Below are the code and all the weights of a small trained network. Each question names an input and a class and asks about switching units off, where a switched-off unit gives its printed mean instead of its output.

import numpy as np


def w(rows, s, z=0):
    codes = np.array(rows[::2]) - 128.0
    scale = np.full(codes.shape[1], s)
    scale[-1] = z or s
    return codes * scale


def norm(h):
    return h / np.sqrt((h * h).mean(-1, keepdims=True) + 1e-5)


def f(y):
    return y / 2 * (1 + np.tanh(0.7978845608 * (y + 0.044715 * y**3)))


def log_softmax(a):
    a = a - a.max(-1, keepdims=True)
    return a - np.log(np.exp(a).sum(-1, keepdims=True))


def net(x, mask):
    res = np.array(x, float).reshape(1, 3) / 4 @ E
    u = 0
    for l in range(2):
        y = f(norm(res) @ A[l][:, :-1].T + A[l][:, -1])
        res = res + np.where(mask[u : u + 13], y, B[l][:, -1]) @ B[l][:, :-1]
        u += 13
    return log_softmax(norm(res)[-1] @ U[:, :-1].T + U[:, -1])


A, B = {}, {}
E = w([
[173,131,243],'x0',
[250,38,55],'x1',
[94,2,226],'x2',
],0.0066)
A[0] = w([
[76,130,207,115],'L0N0',
[205,97,110,62],'L0N1',
[129,160,222,30],'L0N2',
[147,127,57,126],'L0N3',
[149,185,71,197],'L0N4',
[82,180,195,99],'L0N5',
[52,81,137,129],'L0N6',
[230,90,81,167],'L0N7',
[4,73,118,64],'L0N8',
[194,99,115,185],'L0N9',
[78,102,120,95],'L0N10',
[28,78,116,158],'L0N11',
[170,156,188,253],'L0N12',
],0.013,0.0022)
B[0] = w([
[140,197,150,224],'L0N0',
[160,101,166,183],'L0N1',
[53,205,134,207],'L0N2',
[104,200,132,203],'L0N3',
[108,158,64,242],'L0N4',
[96,96,231,228],'L0N5',
[239,203,127,178],'L0N6',
[101,123,144,255],'L0N7',
[181,126,143,199],'L0N8',
[49,111,119,193],'L0N9',
[190,133,168,141],'L0N10',
[255,99,166,197],'L0N11',
[40,128,141,210],'L0N12',
],0.0085,0.005)
A[1] = w([
[193,98,116,150],'L1N0',
[153,134,165,183],'L1N1',
[53,136,107,121],'L1N2',
[127,167,66,237],'L1N3',
[148,133,149,54],'L1N4',
[116,65,196,44],'L1N5',
[137,104,109,46],'L1N6',
[144,82,178,228],'L1N7',
[131,8,111,5],'L1N8',
[97,123,133,71],'L1N9',
[95,180,154,91],'L1N10',
[110,134,134,131],'L1N11',
[79,210,159,113],'L1N12',
],0.013,0.002)
B[1] = w([
[139,127,51,148],'L1N0',
[108,156,120,162],'L1N1',
[184,98,85,187],'L1N2',
[132,254,20,216],'L1N3',
[146,149,133,126],'L1N4',
[128,153,35,181],'L1N5',
[121,128,172,117],'L1N6',
[134,38,67,186],'L1N7',
[71,78,160,168],'L1N8',
[116,103,205,130],'L1N9',
[126,93,133,195],'L1N10',
[147,123,90,139],'L1N11',
[140,116,77,255],'L1N12',
],0.0097,0.006)
U = w([
[163,142,217,64],'0',
[179,128,87,19],'1',
[184,105,127,35],'2',
[6,172,191,155],'3',
[82,55,101,255],'4',
[90,204,10,186],'5',
],0.02,0.0049)

Each question gives the input, the list of numbers given to net, and the class t.
The units are the neurons (one row each of A and B). Each row of codes is followed by its name. A weight is (code - 128) times the scale printed after its matrix; where a second scale follows, it is the last column's (A, B and U).
mask holds one flag per neuron, layer by layer. A switched-off neuron (its flag False) gives its mean, the last column of its row in B, instead of its output. The means were averaged over made-up inputs and are rounded, as every weight is.
A unit's drop is (log p(t) with every unit on - log p(t) with that unit switched off) / (log p(t) with every unit on - log p(t) with every unit switched off).
The circuit of an input: a set's keep is (log p(t) with only the set's units on - log p(t) with every unit switched off) / (log p(t) with every unit on - log p(t) with every unit switched off). Starting from the 12 units with the biggest drops (on a tie, the unit counted first), units are removed one at a time, each time the one whose removal leaves the highest keep (on an exact tie, the one counted first), for as long as the keep stays at least 0.8.
circuit, biggest first: the units of the circuit, biggest drop first
k most important neurons: the k neurons with the biggest drops, biggest first
k most important neurons of layer l: the k neurons of layer l with the biggest drops, biggest first
drop of u: that unit's drop, to one decimal
input [0,-8,8], class 0: circuit, biggest first : [L0N11 L0N6]
input [5,-1,-3], class 3: most important neuron of layer 0 : [L0N5]
input [7,-7,-8], class 3: 3 most important neurons : [L0N5 L1N3 L1N5]
input [7,5,-4], class 4: 2 most important neurons : [L1N3 L0N9]
input [6,1,-3], class 3: circuit, biggest first : [L0N12 L1N3]
input [6,3,5], class 4: 2 most important neurons : [L1N7 L1N5]
input [-1,-7,-2], class 3: 2 most important neurons : [L0N5 L1N3]
input [-2,-5,-1], class 0: 3 most important neurons : [L1N3 L0N5 L0N11]
input [5,-8,-8], class 3: 2 most important neurons : [L0N5 L1N5]
input [-3,-7,5], class 0: drop of L1N7 : 0.0
input [0,-2,8], class 2: drop of L0N3 : 0.1
input [-8,-5,3], class 1: drop of L1N0 : 0.1
